[11.3,16.2,2.5,-28.6,-2.2,-14.0,-19.3,-7.8,-4.8,-10.5,-3.3,48.0,21.2,-33.9,-42.7,-12.9,7.7,-12.5,5.0,3.1,-0.9,4.7,61.5,-15.9,6.8,22.4,2.9,-4.6,2.0,-15.9,4.2,28.6,-7.7,13.6,13.5,-8.6,2.9,13.1,8.7,-11.0,7.4,6.4,25.2,22.6]
A
[-10.7,19.8,-1.8,5.3,-6.5,-7.6,-11.5,-13.2,7.4,2.4,-16.2,-7.2,0.1,-28.8,-15.0,9.6,16.6,-11.2,2.2,-27.2,-7.8,-10.1,28.9,-6.0,-9.1,3.8,-5.9,19.1,-5.5,-15.2,8.1,9.9,-3.7,14.4,6.5,1.2,6.4,-8.1,-4.8,-19.1,-3.3,16.6,9.5,12.2]
H
[11.7,10.0,10.2,-26.2,-3.9,-11.3,-21.8,-0.2,-4.1,-11.7,0.3,43.4,17.0,-28.8,-29.8,-17.2,5.9,-13.6,1.0,-0.3,-0.3,4.1,52.9,-13.8,3.3,17.7,3.0,-4.5,8.0,-14.0,-1.9,19.8,-10.1,13.8,10.6,-7.2,1.4,10.7,10.2,-2.9,9.3,1.0,22.3,16.7]
J
[11.1,4.0,5.7,-15.7,-23.1,-9.5,10.2,-47.4,6.4,9.4,-14.9,20.2,7.4,-8.6,6.5,-3.4,19.0,-16.0,15.7,-8.2,0.2,-8.3,16.1,-11.1,-6.9,2.3,-10.7,8.6,26.0,-14.7,-10.5,29.5,-6.5,2.3,11.4,15.4,9.5,-4.6,-2.9,-29.6,1.7,7.9,7.1,4.5]
P
[-4.3,18.9,6.9,-7.8,-18.8,-15.2,-16.7,-24.4,0.0,1.3,-24.1,10.3,5.6,-38.8,-13.2,0.5,23.6,-25.0,11.6,-23.9,-5.1,-9.3,47.1,-16.0,-11.2,4.1,-10.9,17.8,12.7,-20.8,-2.4,22.0,-13.9,15.7,15.0,6.0,11.3,-14.9,-2.7,-22.2,0.1,18.3,14.7,10.5]
G
[9.7,17.0,9.3,-31.5,-8.5,-11.1,-18.7,-4.7,-2.4,-10.2,-4.3,42.3,16.0,-26.1,-28.0,-16.9,5.2,-15.1,3.7,-0.9,2.3,3.9,49.6,-14.7,3.0,20.6,1.5,-3.0,4.6,-12.6,-1.3,22.7,-12.9,12.7,9.9,-6.7,3.4,10.1,9.4,-1.8,8.1,0.8,24.5,17.1]
J
[9.8,11.1,11.8,-24.0,1.5,-8.5,-26.2,10.1,-7.1,-11.2,-0.5,33.7,12.8,-26.9,-31.9,-13.7,0.9,-8.4,0.7,6.0,3.2,3.9,58.1,-14.4,1.2,15.7,3.6,-3.5,10.9,-15.6,1.5,4.7,-16.1,13.5,8.1,-16.7,-3.5,9.8,16.1,11.1,14.7,1.7,17.0,19.1]
M
[9.7,11.9,15.6,-28.5,-4.9,-12.7,-28.8,2.7,-7.9,-9.8,-8.3,42.1,17.3,-34.6,-40.0,-9.7,7.7,-14.2,6.0,1.4,2.7,-1.1,72.4,-12.6,-3.1,20.8,11.5,-3.3,20.7,-21.8,-0.6,12.8,-19.3,16.6,10.6,-13.9,-0.6,10.6,14.0,8.1,15.0,3.2,23.6,19.9]
M
[9.4,15.6,9.4,-25.7,-2.6,-10.3,-21.9,2.1,-4.7,-9.7,-2.9,45.0,16.4,-26.4,-32.4,-16.9,4.0,-12.3,2.2,1.4,1.8,3.6,51.4,-12.8,3.4,20.8,1.8,-2.4,7.7,-12.7,1.6,17.4,-10.0,13.9,8.3,-9.4,4.4,10.9,9.4,0.5,9.8,3.9,20.9,16.8]
J
[10.5,-0.7,0.1,-7.0,-18.0,-9.4,12.3,-42.7,5.9,12.1,-10.3,19.3,4.2,-6.3,7.2,2.8,21.1,-11.5,16.6,-6.2,1.0,-3.0,20.6,-11.0,-8.1,1.9,-7.6,5.6,19.7,-14.4,-10.8,29.5,-3.8,0.8,13.2,16.2,9.1,-1.0,-4.2,-29.3,3.6,6.4,5.9,3.9]
W
[-3.7,13.3,8.8,-3.4,-12.7,-10.0,-13.5,-9.0,2.7,2.6,-15.8,3.7,4.1,-28.8,-14.1,4.2,16.7,-16.9,7.7,-16.6,0.3,-5.4,47.2,-7.9,-13.7,5.8,-5.9,16.5,11.5,-19.4,-2.3,6.2,-17.5,13.6,10.5,-1.7,5.3,-5.6,-1.4,-3.0,2.1,11.8,8.4,11.0]
C
[7.8,11.1,11.6,-25.6,-2.6,-10.9,-25.4,4.0,-7.2,-9.9,-3.9,34.3,14.5,-29.5,-37.0,-6.7,2.9,-10.3,6.2,3.6,4.1,2.9,64.9,-11.2,-2.2,18.5,0.9,-1.3,13.3,-17.2,0.7,5.2,-19.4,13.8,4.2,-16.2,-0.3,12.5,13.8,11.0,12.7,3.1,19.5,19.5]
M
[-6.9,16.1,5.0,2.2,-7.9,-9.4,-15.3,-7.5,3.1,1.9,-16.2,-3.0,1.7,-26.3,-11.8,4.1,15.7,-15.5,0.4,-19.5,-4.2,-8.4,31.4,-1.6,-8.0,1.6,-4.9,12.2,1.3,-12.8,2.5,5.9,-6.0,11.8,5.4,-4.4,5.6,-8.6,-5.0,-16.1,-0.8,14.2,5.9,8.6]
G
[-7.0,19.0,3.0,-4.9,-13.7,-10.4,-10.0,-23.4,4.8,4.3,-17.3,2.2,3.4,-29.4,-13.7,7.8,16.7,-16.9,7.8,-24.2,-5.3,-10.9,36.2,-8.2,-8.7,0.8,-9.5,17.1,2.8,-17.7,2.6,10.1,-7.1,14.7,9.0,4.5,8.9,-7.7,-3.6,-20.8,-0.6,17.8,7.6,12.0]
H
[-4.1,12.8,8.8,-5.7,-14.8,-9.9,-17.4,-14.2,-1.4,1.7,-18.0,9.0,7.0,-27.7,-19.3,5.4,17.9,-17.2,12.1,-14.3,0.4,-8.0,49.5,-11.3,-11.9,7.6,-5.8,13.8,18.5,-19.7,-0.8,8.4,-19.5,13.9,7.5,-2.2,6.1,-5.1,-3.3,-4.2,4.3,13.7,8.9,11.0]
C
[12.8,5.9,9.7,-26.1,-34.8,-11.9,6.9,-63.7,7.6,11.0,-20.5,29.8,10.6,-15.4,4.9,-4.6,27.4,-23.6,21.5,-9.1,0.7,-10.2,24.3,-19.7,-11.9,5.0,-12.5,9.6,34.5,-20.5,-15.1,40.2,-11.0,5.4,14.3,19.1,13.8,-6.0,-1.5,-39.6,6.5,12.0,12.2,5.2]
P
[-8.3,12.4,-1.5,8.5,-6.4,-6.3,-9.9,-9.9,6.6,1.9,-13.9,-7.4,0.7,-24.8,-12.5,9.5,14.1,-12.8,3.3,-23.2,-7.1,-9.9,27.5,-4.6,-6.2,3.7,-5.3,16.1,-6.4,-12.2,5.7,8.4,-3.1,13.0,6.3,3.2,5.5,-8.0,-2.8,-17.4,-3.7,15.7,6.7,11.8]
H
[9.5,13.1,14.3,-23.7,-0.1,-8.2,-24.4,8.2,-8.5,-12.3,-3.2,33.9,14.7,-29.8,-37.0,-9.6,1.7,-10.1,2.4,1.6,-1.7,0.9,59.2,-10.1,0.0,22.4,-0.1,-4.0,18.3,-17.7,3.2,6.6,-13.7,12.5,3.9,-18.0,-0.5,12.1,14.6,8.5,14.0,3.9,17.5,18.9]
M
[1.9,4.2,2.2,-13.0,-18.0,-7.3,10.3,-41.9,10.4,9.3,-11.7,17.2,5.4,-9.1,5.0,-0.1,18.7,-12.4,15.4,-6.5,0.6,-3.8,19.9,-11.1,-5.6,4.3,-7.5,8.5,14.0,-15.5,-7.9,26.7,-8.9,4.1,11.5,14.2,8.2,-1.4,-2.6,-25.2,2.7,7.7,7.2,5.9]
L
[8.1,2.9,3.1,-10.6,-18.5,-8.1,10.8,-41.5,7.0,7.7,-11.6,18.6,6.1,-9.2,4.0,0.4,18.0,-13.2,15.5,-6.3,0.8,-5.1,18.6,-10.7,-7.4,4.5,-6.9,6.0,15.9,-13.8,-8.8,28.7,-5.2,1.5,11.8,10.4,7.2,0.7,0.2,-26.8,1.7,8.2,8.2,6.9]
L
